Here is a tiny trained network, its code and every weight. The questions are about switching its units off for an input and a target symbol, where a switched-off unit gives its printed mean instead of its output.

import numpy as np


def w(rows, s, z=0):
    codes = np.array(rows[::2]) - 128.0
    scale = np.full(codes.shape[1], s)
    scale[-1] = z or s
    return codes * scale


def norm(h):
    return h / np.sqrt((h * h).mean(-1, keepdims=True) + 1e-5)


def f(y):
    return y / 2 * (1 + np.tanh(0.7978845608 * (y + 0.044715 * y**3)))


def softmax(a):
    e = np.exp(a - a.max(-1, keepdims=True))
    return e / e.sum(-1, keepdims=True)


def log_softmax(a):
    a = a - a.max(-1, keepdims=True)
    return a - np.log(np.exp(a).sum(-1, keepdims=True))


def net(x, mask):
    ids = ['ΞΠΣΦαβδζθμτ'.index(c) for c in x.split()]
    T = len(ids)
    res = E[ids] + P[:T]
    u = 0
    for l in range(2):
        r = norm(res)
        for j in range(3):
            rows = slice(2 * j, 2 * j + 2)
            q, k, v = (r @ M[l][rows].T for M in (Q, K, V))
            z = softmax(np.where(np.tri(T) > 0, q @ k.T / 2**0.5, -1e9)) @ v
            o = O[l][rows]
            res = res + np.where(mask[u + j], z, o[:, -1]) @ o[:, :-1]
        u += 3
        y = f(norm(res) @ A[l][:, :-1].T + A[l][:, -1])
        res = res + np.where(mask[u : u + 4], y, B[l][:, -1]) @ B[l][:, :-1]
        u += 4
    return log_softmax(norm(res)[-1] @ U[:, :-1].T + U[:, -1])


Q, K, V, O, A, B = {}, {}, {}, {}, {}, {}
E = w([
[150,129,153],'Ξ',
[130,99,125],'Π',
[85,125,140],'Σ',
[152,103,179],'Φ',
[111,112,145],'α',
[113,92,122],'β',
[113,125,101],'δ',
[74,127,151],'ζ',
[101,135,104],'θ',
[153,1,147],'μ',
[92,109,109],'τ',
],0.022)
P = w([
[217,182,217],'0',
[182,72,3],'1',
[41,89,118],'2',
[28,100,111],'3',
[26,106,97],'4',
[20,108,121],'5',
[41,146,157],'6',
[12,118,172],'7',
],0.0063)
Q[0] = w([
[144,86,9],'L0H1',
[73,161,147],'L0H1',
[115,158,140],'L0H2',
[145,87,163],'L0H2',
[102,174,78],'L0H3',
[145,170,129],'L0H3',
],0.013)
K[0] = w([
[49,62,29],'L0H1',
[122,165,197],'L0H1',
[171,145,87],'L0H2',
[106,66,108],'L0H2',
[123,254,77],'L0H3',
[117,148,74],'L0H3',
],0.0099)
V[0] = w([
[135,143,99],'L0H1',
[50,107,46],'L0H1',
[145,255,98],'L0H2',
[43,68,225],'L0H2',
[32,75,111],'L0H3',
[168,217,158],'L0H3',
],0.0089)
O[0] = w([
[85,166,182,108],'L0H1',
[162,135,212,189],'L0H1',
[116,173,171,2],'L0H2',
[254,204,94,251],'L0H2',
[167,86,115,224],'L0H3',
[79,168,210,36],'L0H3',
],0.0067,0.0064)
A[0] = w([
[175,150,172,161],'L0N1',
[117,50,147,174],'L0N2',
[218,64,131,94],'L0N3',
[7,153,85,254],'L0N4',
],0.011,0.0013)
B[0] = w([
[214,119,24,124],'L0N1',
[159,215,72,191],'L0N2',
[3,119,47,255],'L0N3',
[114,97,58,164],'L0N4',
],0.0071,0.0077)
Q[1] = w([
[99,77,123],'L1H1',
[173,173,169],'L1H1',
[153,109,71],'L1H2',
[193,167,254],'L1H2',
[167,168,184],'L1H3',
[112,57,78],'L1H3',
],0.018)
K[1] = w([
[90,160,140],'L1H1',
[121,81,80],'L1H1',
[127,32,96],'L1H2',
[60,171,81],'L1H2',
[64,121,62],'L1H3',
[254,128,161],'L1H3',
],0.019)
V[1] = w([
[108,142,151],'L1H1',
[95,175,211],'L1H1',
[96,229,98],'L1H2',
[151,130,87],'L1H2',
[192,176,155],'L1H3',
[249,98,216],'L1H3',
],0.018)
O[1] = w([
[177,112,105,94],'L1H1',
[164,72,73,2],'L1H1',
[249,164,105,39],'L1H2',
[145,102,162,212],'L1H2',
[99,165,9,122],'L1H3',
[60,125,96,108],'L1H3',
],0.014,0.0097)
A[1] = w([
[80,177,33,100],'L1N1',
[177,200,129,79],'L1N2',
[115,159,116,164],'L1N3',
[3,170,197,5],'L1N4',
],0.017,0.0022)
B[1] = w([
[138,188,231,172],'L1N1',
[28,3,87,135],'L1N2',
[197,117,169,141],'L1N3',
[121,19,59,252],'L1N4',
],0.011,0.017)
U = w([
[154,122,7,92],'Ξ',
[139,126,179,142],'Π',
[123,162,105,197],'Σ',
[53,122,137,141],'Φ',
[96,179,174,147],'α',
[121,115,211,124],'β',
[193,89,138,176],'δ',
[117,158,98,143],'ζ',
[191,83,73,137],'θ',
[87,90,164,3],'μ',
[86,38,57,120],'τ',
],0.016,0.0046)

Each question gives the input, a string of symbols that net reads in full, and the target symbol t.
The units are the heads (2 rows each of Q, K, V and O) and the neurons (one row each of A and B). Each row of codes is followed by its name. A weight is (code - 128) times the scale printed after its matrix; where a second scale follows, it is the last column's (O, A, B and U).
mask holds one flag per unit, layer by layer, with each layer's heads first. A switched-off unit (its flag False) gives its mean, the last column of its rows in O or B, instead of its output. The means were averaged over made-up inputs and are rounded, as every weight is.
A unit's drop is (log p(t) with every unit on - log p(t) with that unit switched off) / (log p(t) with every unit on - log p(t) with every unit switched off).
The circuit of an input: a set's keep is (log p(t) with only the set's units on - log p(t) with every unit switched off) / (log p(t) with every unit on - log p(t) with every unit switched off). Starting from the 12 units with the biggest drops (on a tie, the unit counted first), units are removed one at a time, each time the one whose removal leaves the highest keep (on an exact tie, the one counted first), for as long as the keep stays at least 0.8.
circuit, biggest first: the units of the circuit, biggest drop first
unit that matters most: the unit with the biggest drop
top k neurons: the k neurons with the biggest drops, biggest first
top k neurons in layer l: the k neurons of layer l with the biggest drops, biggest first
heads that matter: for each layer, one digit per head in row order, 1 if its drop is at least 0.15 and else 0, layers parted by /
drop of u: that unit's drop, to one decimal
input Ξ ζ δ τ, target Ξ: circuit, biggest first => (L0H3 L1H2)
input β τ τ β τ, target β: circuit, biggest first => (L1H3 L0N3)
input α τ δ, target α: top 3 neurons => (L0N3 L0N1 L1N1)
input δ Ξ τ Φ Π, target δ: heads that matter => 011 / 101
input θ θ Ξ Φ β, target θ: unit that matters most => L0H3
input α δ Φ, target α: top 3 neurons => (L0N3 L0N1 L1N1)
input Ξ θ β, target Ξ: circuit, biggest first => (L0H3 L1H2 L1H3)
input β τ Ξ, target β: circuit, biggest first => (L1H3 L0N3)
input δ ζ τ Π, target δ: circuit, biggest first => (L1H3 L1H1 L0H3 L1N4)
input Ξ β τ Ξ Π τ Φ, target Ξ: circuit, biggest first => (L0H3 L0N3 L1H2 L1H3)
input θ Ξ τ θ, target θ: heads that matter => 111 / 110
input δ Ξ β, target δ: top 2 neurons in layer 0 => (L0N2 L0N4)
input Ξ τ τ Ξ Ξ, target Ξ: top 2 neurons in layer 0 => (L0N3 L0N2)
input Ξ τ Ξ Ξ τ, target Ξ: heads that matter => 011 / 111
input Π α α δ Σ, target β: unit that matters most => L1H3
input α τ Σ, target α: heads that matter => 111 / 011
input δ τ δ Ξ, target δ: heads that matter => 111 / 101
input β β α, target β: top 2 neurons => (L0N3 L0N2)
input β τ α, target β: top 2 neurons => (L0N3 L1N4)
input θ α τ δ, target θ: top 2 neurons in layer 0 => (L0N3 L0N4)
input δ θ θ, target δ: unit that matters most => L0H2
input β Ξ δ τ Φ β τ, target β: top 2 neurons => (L0N3 L1N4)
input θ δ τ α τ τ β τ, target θ: top 2 neurons => (L0N3 L1N1)
input β Φ Σ ζ Σ δ δ Π, target β: drop of L0H1 => 0.2
input α τ ζ τ Ξ α, target α: drop of L1H2 => 0.5
input Ξ Ξ β Ξ τ α δ, target Ξ: drop of L0N3 => 0.9
input δ Σ Ξ Φ Σ ζ Ξ δ, target δ: drop of L0N3 => 0.1
input θ δ θ τ Φ τ α τ, target θ: unit that matters most => L0H3
